Facts:
{pame,flezenil,tosken,pobrem,duta,grogos,brogram,mududak,nizir,debrur,bastar,zetri,plodrak,grugrok,nute,buske,nesin,sketrebro,skitrenal,kisu,gemuk,sedras,lesoro,gropu,tebru,logre,visten,dafli,vabus,gonas,plutrim,dramuk,boflon,kuzaskor,zepom,bregri,fitraster,betonu,gute,kenilo,patos,kipobran,brumi,dubrul,rituk,puplanu,greklema,binegik,katufo,sivol,platrun,tapuso} δ b
{natragar,tirevam,geste,storan,fusos,vizol,trugrugo,skure,labro,skaskostas,poper,flurok,griska,skeri,navil,flidri,klikitrik,notrin,teles,tostem,bidi,vufesko,nepes,grinavuk,plomek,duda,plopedrom,grikluka,stuklol,zokis,plabutum,druskol,gefe,sofem,rebrekik,klosta,brame,grubi,zumus,dupli,stetre,plogri,kotron,botris,grogis,sumol,drovi,zetredu,vidos,trezol,brede,gikloko,flupe,panik,klebra,flude} δ a
steflozir Σ: tostem
pame Σ: kipobran,skubamu
badra Σ: grogis,brogram,stetre
tirevam Σ: brogram,betonu,brede,kuzaskor
geste Σ: grogis,trasto
pobrem Σ: skure
grogos Σ: navil
trudre Σ: vabus,notrin
fusos Σ: gefe,klumus
vizol Σ: grubi
mududak Σ: gako,skubamu
nizir Σ: poper
debrur Σ: brogram,bregri
labro Σ: gako,klumus
skaskostas Σ: bastar
bastar Σ: gikloko
poper Σ: gefe,fitraster,plomek
flurok Σ: fitraster
viku Σ: flupe
skubamu Σ: skure,flupe
grugrok Σ: tebru
groskon Σ: dramuk,sumol,debrur
nute Σ: storan,visten,boflon
buske Σ: rebrekik,gako
bidi Σ: kipobran
grinavuk Σ: gefe
puskal Σ: gonas
plomek Σ: fitraster
duda Σ: nesin
plopedrom Σ: brogram,rekestes
trelu Σ: dupli,klumus,trasto
kisu Σ: grikluka
druskol Σ: sedelen,dupli
trapagrum Σ: visten
sofem Σ: grogis
logre Σ: dramuk,bidi
grova Σ: gefe
visten Σ: gefe
dafli Σ: gefe,trapagrum
plutrim Σ: brogram,vidos
klosta Σ: dupli
rozek Σ: druskol
dramuk Σ: sofem,flurok,mududak
grubi Σ: rozek
zumus Σ: stuklol
kuzaskor Σ: fitraster
flilun Σ: gonas,pobrem,stetre
dupli Σ: fitraster
bregri Σ: zumus
betonu Σ: patos,stuklol
fuzem Σ: panik,poper
stetre Σ: gefe,brogram,klumus,flupe
plogri Σ: geste,gako
kenilo Σ: gefe,notrin,labro
botris Σ: patos
kipobran Σ: gefe,rebrekik,grova
brumi Σ: brogram
sumol Σ: bastar
stuflir Σ: gefe,grogis
sedelen Σ: grogis,brogram
dubrul Σ: navil
rituk Σ: sedelen
puplanu Σ: klumus,stuflir
drovi Σ: buske,brogram,rebrekik,trapagrum
binegik Σ: panik
vidos Σ: sofem
brede Σ: stuflir
flupe Σ: brogram,fitraster,grova
panik Σ: pame
platrun Σ: bastar,gikloko,kuzaskor,brame
klebra Σ: brogram
λ d <- pame,debrur,nute,skeri,vufesko,nepes,grinavuk,skitrenal,kisu,plabutum,tebru,visten,vabus,gonas,zumus,bregri,betonu,kipobran,panik,platrun,tapuso
λ h <- flezenil,geste,duda,klosta,trezol
λ e <- natragar,duta,plodrak,griska,flidri,grikluka,rebrekik,plutrim,dramuk,fitraster,gute,kenilo,kotron,grogis,flupe
λ g <- tirevam,buske,navil,plomek,gropu,puplanu,brede,sivol
λ i <- tosken,bastar,nesin,tostem,lesoro,stetre
λ c <- pobrem,grogos,brogram,fusos,vizol,mududak,nizir,skure,skaskostas,poper,flurok,zetri,grugrok,klikitrik,bidi,sketrebro,plopedrom,stuklol,gemuk,zokis,gefe,sofem,logre,brame,grubi,boflon,kuzaskor,dupli,plogri,patos,botris,brumi,sumol,dubrul,rituk,drovi,binegik,zetredu,katufo,klebra,flude
λ f <- storan,trugrugo,labro,notrin,teles,sedras,druskol,dafli,zepom,greklema,vidos,gikloko
{pame,flezenil,pobrem,labro,skaskostas,zetri,skeri,sedras,gropu,tebru,dafli,gonas,klosta,grubi,kotron,kipobran,puplanu,brede,flude} ρ 175
{natragar,tosken,geste,nizir,debrur,skure,poper,buske,klikitrik,vufesko,grinavuk,plomek,plopedrom,gefe,logre,boflon,kuzaskor,betonu,gute,grogis,rituk,greklema,trezol,katufo,flupe,sivol,platrun} ρ 863
{tirevam,duta,grogos,storan,fusos,vizol,trugrugo,bastar,grugrok,nute,navil,flidri,sketrebro,skitrenal,stuklol,kisu,lesoro,plabutum,visten,rebrekik,vabus,plutrim,brame,zumus,bregri,stetre,kenilo,patos,botris,brumi,binegik,zetredu,vidos,klebra} ρ 989
{brogram,mududak,flurok,plodrak,griska,nesin,notrin,teles,tostem,bidi,nepes,duda,grikluka,gemuk,zokis,druskol,sofem,dramuk,zepom,dupli,fitraster,plogri,sumol,dubrul,drovi,gikloko,panik,tapuso} ρ 172

Known rows:
[ -8.2  34.3  33.5 -27.1  20.5 -10.7  -5.4  -0.7 -22.2  -8.6 -33.9 -19.3
  15.8  24.4  15.9  -0.4 -20.1  24.6  17.6  17.2  -5.0  20.4 -24.6  14.4
  52.9  20.5  28.9  13.9   8.2  15.4 -16.2  -6.6  -6.9  -1.3  -5.3  -3.8]: panik
[  1.0   7.0  19.2 -19.4  23.6   7.3 -27.6 -12.4 -21.1 -20.5 -31.5  -3.3
 -24.8  23.8  -7.0  19.9  16.1   0.9 -10.7  -1.8  -9.0 -21.0   0.5  -6.7
  -4.1  29.4  -2.0 -18.9   7.3  19.6 -38.8  -5.4   3.4 -14.7   1.7  17.9]: gonas
[-26.9  14.5  11.5   8.0  26.0  60.7 -23.5   3.4 -22.0 -21.9  -3.7  -0.8
 -15.7  12.9 -43.5 -24.6 -28.4  -6.9   9.7  -7.8  11.7  -7.0  -8.0   8.6
 -12.1 -24.7  -2.8   2.9 -14.6  -2.8  -5.1  12.5  -0.7   2.9  26.9  19.8]: logre
[  2.0  12.0  26.6  -0.6   2.1 -17.4   0.4 -25.3   8.0  -3.6 -13.9 -18.5
   1.4  16.7  15.0  -6.3 -18.4 -29.1  10.4  15.7 -21.9  26.7 -30.4  34.7
  31.7  -6.3  17.3 -13.1  15.6  18.2  20.3   4.4 -17.0 -11.0   2.7 -15.8]: storan
[  7.6  10.3  16.3 -20.9   2.7  17.9   3.4  23.2  -7.1 -14.2  13.2  -9.4
   2.9  -1.0  -1.4 -35.7 -56.2  -2.3  36.1 -13.5   2.5  22.2 -38.0  35.5
  25.8 -34.1  24.3  35.4  -1.0  -4.0 -14.4   3.8   5.5  -3.8  18.8  -6.2]: plopedrom
[-13.2   9.8  24.8   4.6  13.6  17.1  -4.1  -3.9   3.8  -2.2 -18.9  -9.3
  14.5  22.5  -3.7   4.3 -37.9 -10.0  16.7  11.6 -21.9  19.9 -18.5  28.7
  53.3  -4.4  18.1  17.7  15.8  23.9  -2.7  -0.4 -12.6 -12.2   3.0 -26.2]: plomek
[-11.5  16.3  27.2  15.6  21.5  -0.8 -60.8 -23.9   7.6  16.2   3.4  11.8
 -14.0  18.7  18.4   3.9  12.4   8.3   0.8  11.4  -8.7 -32.7  40.4 -31.8
   6.7  32.1 -19.3  21.9  27.7  26.0 -28.6 -12.8  32.2   9.2 -15.9  10.8]: nesin
[ 61.8 -14.1  26.3 -18.9 -25.7 -51.3 -15.9  -7.9  12.9 -16.6  41.4 -18.3
 -22.1 -13.5  64.2 -14.3 -29.6 -49.0   5.2  -5.6  -9.8   5.0 -29.0  11.5
  13.4 -21.8  24.3   5.0  21.4   9.2 -16.3 -15.4  32.5 -24.7 -14.6  10.2]: stuklol
[-26.0   4.5  17.9  11.4  21.7  23.8 -10.7  -6.2 -19.0 -19.1 -25.4 -18.7
 -20.4  36.2 -23.2  12.0  -6.7 -32.1 -19.7  11.1  13.5  -1.2  -3.4   2.2
  -2.5   7.9  17.8 -46.4 -22.1  22.4   2.8  16.5  -5.9  -7.6  20.4   0.3]: visten
[-16.2 -18.2   8.9  12.6  -2.5  10.1 -51.8 -39.1  10.4   7.3  16.3   9.8
 -24.1  -1.3 -15.5 -32.0  -4.1  -7.2 -10.3  29.0  11.7 -16.2   5.5   9.2
 -39.2 -39.4 -26.5   2.8  -5.8   3.3   1.5  10.2  12.7  11.3   4.2  28.2]: grogos
[  1.9 -22.7  17.5  -2.9  -3.5 -31.5 -20.8 -21.2  21.3  13.3   7.0   0.7
   6.5  -6.5  29.0 -18.2 -25.9  -5.9   9.4  36.0  -4.2  21.4  -6.9  32.9
  21.8 -35.2  -2.7   7.6  23.4  11.3   3.9   1.8  10.1 -10.4 -22.3  -5.0]: flidri
[-12.8 -32.6   6.7   2.0   3.1  -5.1 -54.5 -29.5   5.1   0.2   9.5  -0.8
 -22.1   7.6  -3.9  -5.8  -2.2 -14.2 -26.6  32.6  17.7 -17.5  10.4 -11.4
 -22.1 -15.6 -13.2  -4.5 -11.0  17.8 -10.2   2.6  21.7  -5.7   4.1   6.3]: skitrenal
[ -8.7 -23.3  21.0  10.4  13.3  18.2 -51.8 -17.8  -3.1  -6.6   5.6  15.1
 -23.6  -1.3  -0.5 -10.5  -4.9  -1.6  -5.3  30.2  -5.8 -16.7   8.8  -7.0
 -10.5 -17.8 -26.1   8.8  12.5  23.3 -18.9  -1.8  18.5  -3.9  -7.1  27.0]: gute
[ -8.7  13.5  19.9   2.5   3.2  13.0  20.1  26.6   3.6 -17.8  -6.4   5.6
   4.1  24.8  -3.6  -5.1 -17.9 -18.4  17.0  -1.2   5.4   0.4   1.4   2.5
  18.2   9.3   1.6 -20.3   8.3  -0.5 -12.3  10.1 -17.7   8.9  35.1 -24.7]: stuflir
[-10.8  24.6  22.7  -5.8  17.2  16.7   5.2  -2.6 -10.9 -12.8 -18.4  -9.6
   5.0  11.1  -1.1 -26.7 -39.9 -12.2  32.1  10.6 -19.1  26.1 -31.4  44.7
  36.4 -14.5  22.1  14.4   2.9   7.7  -2.6   8.2 -25.0  -8.5   1.5  -7.5]: poper
[-13.9 -16.1  10.2   3.8  -0.7   8.1 -52.7 -33.8  10.7  12.0  16.1   2.9
 -21.1  -5.6  -9.4 -30.7  -3.7 -11.4  -5.4  25.1  14.6 -13.7   2.9   1.0
 -40.1 -36.1 -24.1   1.8  -4.6   1.8  -0.7   8.5  17.5   1.9   0.6  23.4]: grugrok
[ 12.4 -12.0  13.5  -7.0  -0.8  31.6 -25.3  35.5 -22.3 -29.5  10.7  -7.3
 -23.4  12.9 -14.7   3.9 -28.2  -9.6 -15.4 -18.7  36.3 -15.0 -14.0 -23.2
  -3.2 -12.0  11.5   6.9 -11.9   3.8 -29.7 -11.8  37.2  -8.7  36.5   5.1]: debrur
[ -8.9  11.0  27.2  20.2   9.1   3.1  14.6  10.7   1.1 -13.3 -14.3   4.5
  -0.9  30.1  -9.5  -3.1 -16.2 -18.7  18.4  10.9  -8.6  -0.4   5.4  -5.1
  21.8  20.3   3.9 -26.3  11.2   8.9  -7.6   8.1 -29.3  12.4  25.2 -17.3]: trapagrum

Rows:
No name comes twice in this set of rows, the named rows included.
[  4.3 -19.3   7.5 -21.5  14.3  -8.0 -47.6 -35.7 -12.8  -4.7 -12.2  17.3
 -25.3   6.9   1.2   4.7  21.7  18.6 -19.3  18.5 -10.0 -20.7   5.6 -12.8
 -18.6  17.3 -24.8   2.5  15.1  23.6 -37.5 -17.0  11.4 -10.4 -11.8  19.8] | tebru
[ 50.8 -21.1  18.8   4.2  -9.6 -27.2 -37.1  -5.0   5.9 -27.7  34.8  -9.0
 -49.7  -6.2  32.9 -11.6  -6.7 -54.0 -19.4 -11.5  -0.4 -26.8  -4.6 -27.3
 -28.1 -17.7   3.2 -20.1   0.7  12.2 -18.2 -14.2  42.6 -23.2   7.6  33.8] | patos
[ -3.8   6.0  29.8 -35.6  11.5 -28.8 -43.5 -16.1   6.0   7.6 -10.3   5.5
   6.1   6.4  27.9 -10.2 -19.5  42.2  15.9  36.6  -2.6   6.8 -16.1   5.3
  37.4   5.3   4.8  37.5  21.4  15.5 -20.9 -20.0  13.6   9.0 -24.9   1.1] | nepes
[  7.1  12.2  20.3 -10.4  -0.4  -9.1  10.3  -1.9  -4.6  -5.7  -4.2 -24.1
   5.2  12.0  16.4 -15.1 -36.0 -25.0  17.7   3.2  -0.3  22.4 -34.9  34.4
  25.7 -16.1  25.2  -3.2   0.0   3.1  14.0  -3.1  -2.8 -16.5  19.7 -15.2] | vidos
[  6.0 -21.0  23.3  11.1  -9.4 -39.5 -29.5 -38.7  26.8  20.3   4.7  -1.2
   5.8  12.7  39.9  -1.5  -6.8 -23.7   2.0  38.4 -19.8  12.6  -9.8  21.5
  24.1 -12.5  -1.5   0.7  32.1  27.9  -5.1  -5.9   3.8 -23.3 -30.4 -18.3] | navil
[ 10.9 -18.7  11.3 -39.0   4.6 -30.1 -29.1 -24.4   2.5  14.2  -9.0  11.0
   9.4  -2.5  23.6 -12.5   0.4  34.4   4.0  25.4  -8.9   4.2 -22.9  26.1
  20.9  -3.2  -3.8  36.5  27.5   8.6 -33.7 -12.6   2.4 -10.3 -22.2 -18.0] | skeri
[ -6.2   9.5  18.1 -13.7  20.0  -2.5 -69.7 -17.9 -11.3  -4.2  -7.6   4.3
 -23.1  10.0  -6.3  -7.5   2.4  33.5  -6.5  26.8  16.3 -23.2  13.2 -26.0
  -4.4   7.4 -14.8  17.2   4.2  14.3 -31.3 -13.7  23.8  11.5  -7.2  25.8] | tapuso
[ -6.0   5.0  17.6  -1.1   4.1  13.8   9.7  28.7  -1.6 -11.4  -6.4 -14.2
  18.0  15.6   7.4  -2.7 -44.4   1.7  20.3  -3.4  -4.0  19.4 -24.0  30.9
  47.3  -7.8  25.6  20.1   8.3   6.4  -6.4  -4.6  -1.1 -12.1   8.8 -23.2] | geste
[ -2.9  21.5  23.9   2.2  12.1 -30.5 -37.0 -19.2  20.8  25.5   6.8   2.8
  17.4   9.2  49.5  -1.2 -10.9  19.8  22.3  21.1 -24.6   0.9  14.4   5.2
  43.6  24.6  -2.8  46.7  44.6  24.5 -21.2 -16.0  18.6   2.1 -36.4  -8.8] | tostem
[-23.0  -1.7   8.4   6.9  12.8  28.1 -23.2 -10.1  -8.6 -12.9   1.6  -9.8
 -11.5  13.0 -34.4 -22.2 -11.8 -20.0   4.4  -3.6  19.8  -8.7  -2.8  14.0
 -20.1 -23.8  -3.0 -18.9 -20.0   1.0  18.3  21.8  -3.9   0.1  25.4  20.7] | binegik
[ 10.0   7.9  17.2 -15.1  -4.0  -1.3  14.8  17.2  -2.8 -12.9  14.0 -19.4
   9.7   2.1   8.3 -25.2 -47.0 -25.4  25.1 -13.2   8.9  20.0 -35.2  41.8
  23.0 -31.4  28.8   5.0  -2.8 -17.4   8.9   2.7   5.3  -6.2  16.0 -10.8] | klebra
[ -7.8   1.2   2.4 -13.1  -5.7  14.9  10.5  28.6   4.4   6.0  17.0 -20.8
  32.4  17.1   4.7 -14.3 -48.9  -8.1  19.1 -16.3  36.0  20.6 -15.2  36.5
  20.6 -31.7  24.1  27.0  -5.5 -15.9  14.9  -4.6  22.0  -5.8  31.4 -37.5] | tirevam
[ 30.1 -32.0  10.1 -10.1 -16.0 -11.3 -47.9   7.5   5.8 -20.3  33.1  -6.2
 -26.0  -4.8  22.5   3.4 -14.3 -28.9 -33.0  -3.3  36.9 -24.3   3.1 -25.4
 -23.2 -16.9  -5.4  -7.1  -5.5   5.6 -20.6 -10.4  52.9 -14.2  25.1  10.4] | bregri
[-28.0   3.0  11.8  20.9  25.0  49.5 -20.4  14.5 -11.7 -14.8 -11.4   0.4
 -15.0  26.6 -35.0   2.9 -21.6  -7.9  -1.8  -5.0   6.7  -9.7   2.7  -3.3
   9.2  -3.9   4.4  -3.4 -10.0  15.8 -10.8   0.0   3.0  -6.7  32.4  -9.7] | buske
[-18.9 -11.6   3.7   0.6   9.8  37.0  -0.5  24.4  -7.1 -12.6   6.6  -9.1
 -13.7   6.6 -28.9 -12.1 -32.2 -17.0  -5.9 -22.0  34.7  -7.0   1.7   8.2
 -13.6 -31.6   5.5 -20.2 -25.0 -14.2   7.1   6.6  18.9   3.3  33.1  15.5] | plutrim

The same nodes again, as new rows of numbers:
Known rows:
[-3.1  0.8  5.8  2.4 -0.3  5.3 -1.4 -3.4  1.8  4.6 12.0  6.7  0.7]: pobrem
[  6.2   0.0  -2.6   2.9  -0.4  -5.6 -14.0  -4.2   3.0   4.5 -12.7  -2.5
   0.9]: plutrim
[10.2 -0.2  6.2  2.7  2.4 12.6 -2.7 -4.3 -0.9 -3.2 -8.1 -3.8  0.0]: kaduflil
[-3.7  0.1  1.2 -3.7 -1.4  6.5 -4.8  2.4 -0.4  0.2 -0.4 -1.1  0.5]: debrur
[ -4.8  -0.3   0.6   3.5   0.7  -2.9 -13.5  -6.7   7.8   5.2 -11.1  -1.4
   0.4]: rituk
[-4.5  1.6 -4.1 -1.6 -1.6 -3.7  5.4 -1.9  1.5  1.5  3.1  2.6  0.7]: zetredu
[-8.4  0.2 -0.6 -2.2 -4.7  3.4  6.2  2.8  2.5  2.1 -2.1  4.8  1.8]: flurok
[-0.8  0.9  0.2 -3.8 -1.9  7.3 -4.0  0.8 -1.5  1.4  3.0 -1.4  0.9]: bregri
[  3.8   0.5  -3.5 -11.6  -7.9   5.4  16.2   7.0  -6.5  -0.8  21.6   3.0
  -0.6]: navil
[-6.3 -0.4 -0.5 -2.2  1.1 -1.3 -5.5 -2.2 -0.6  3.6 -0.1 -4.1 -1.1]: greklema
[ 4.4 -0.3 -2.3 -1.7 -0.3  1.3 -4.9 -0.6  1.6  1.7  5.4 -3.6 -1.4]: duta
[ 4.5 -2.0 -1.2 -2.3 -0.7 -2.9 -5.6  1.2  1.0  1.9  3.3 -4.1 -2.2]: sivol
[-1.5 -1.9  2.5 -8.9 -5.9 18.7  6.2  8.0  0.6  1.5 17.2 -1.6 -1.5]: fitraster
[-8.8  0.9 -2.7 -1.3 -1.1 -4.3  5.2 -0.5  2.4 -0.2  1.1  2.9  0.1]: klikitrik
[-0.3  1.1  4.7  2.5  0.7  1.9 -3.7  1.3 -4.6  0.8  4.6  5.8  2.1]: kipobran
[ -6.9   0.2  -1.8   3.9  -0.9  -7.4  -2.9  -0.8   4.3   3.3 -17.8   4.4
   2.6]: drovi
[-11.8   0.2   0.1 -10.6  -7.2  10.2  14.9   7.7  -6.7   1.6  11.0   4.2
   1.2]: gikloko
[ -4.1   1.8  -4.2   2.5  -1.7  -8.6  -2.9  -4.9   2.5   3.6 -11.7   4.8
   2.7]: botris

Rows:
No name comes twice in this set of rows, the named rows included.
[  3.1  -0.9  -5.5   9.3  12.1 -20.7 -11.8  -3.5   2.5  -4.3  -9.9 -12.3
  -3.8] | kisu
[ 2.1 -0.2 -3.3 -1.5 -1.9 -6.1  5.0  5.3  1.8 -4.0 -0.1  2.6  0.4] | trezol
[ -4.4   1.0  -3.7   3.1  -0.6 -13.6  -6.0   0.6  -1.8  -1.3 -23.4   3.9
   3.5] | grinavuk
[ -2.5   0.5  -1.1 -10.5  -8.1   7.8  13.0   8.2  -4.3  -1.6  14.0   4.7
   0.4] | grogis
[  7.4   0.5  -6.0   1.7  -2.6 -16.9  -5.7  -1.4  -2.3   3.6 -17.9   3.2
   2.8] | tirevam
[-0.1  0.0 -3.5 -1.8 -1.5 -8.0  3.3  3.5 -1.5 -2.2 -2.5  2.1  0.5] | natragar
[ 0.5 -1.8  1.9 -3.0 -3.3  8.0 -3.3  4.4  2.9  3.0 -0.3 -2.3  0.1] | dramuk
[  6.1   0.8   0.7   1.1  -3.5 -10.1   5.3   3.0  -7.9   1.6   2.0  11.1
   2.8] | brede
[  3.7   0.8   0.4   3.8  -0.4 -11.6   4.9   2.6  -5.8  -1.2   1.5   8.9
   1.9] | kotron
[-7.2 -1.1  3.3 -2.3 -2.2 12.5 -1.8 -0.2  6.5  4.6  3.5 -0.8 -0.8] | mududak
[ -3.6   2.1   1.0   8.4   0.9 -14.6  -2.6  -4.5  -1.2   3.2 -11.1  12.0
   3.8] | skaskostas
[-1.5  0.4 -2.8 -4.0 -4.5 -3.9  4.1  4.0 -2.3 -0.4 -3.6  4.1  1.4] | flupe
[-6.1 -1.4  1.7  0.0  0.4  7.8 -2.4  0.0  7.1  3.7  4.8 -3.3 -1.7] | gemuk
[ 11.4   0.2   6.2   5.8   1.9   9.4  -9.7  -7.3  -0.1  -1.0 -20.7  -1.6
   1.8] | trudre
[ -8.4   2.1  -2.3 -12.6  -8.1   9.7  15.4   4.1  -8.2   1.4  18.6   4.3
   1.4] | storan

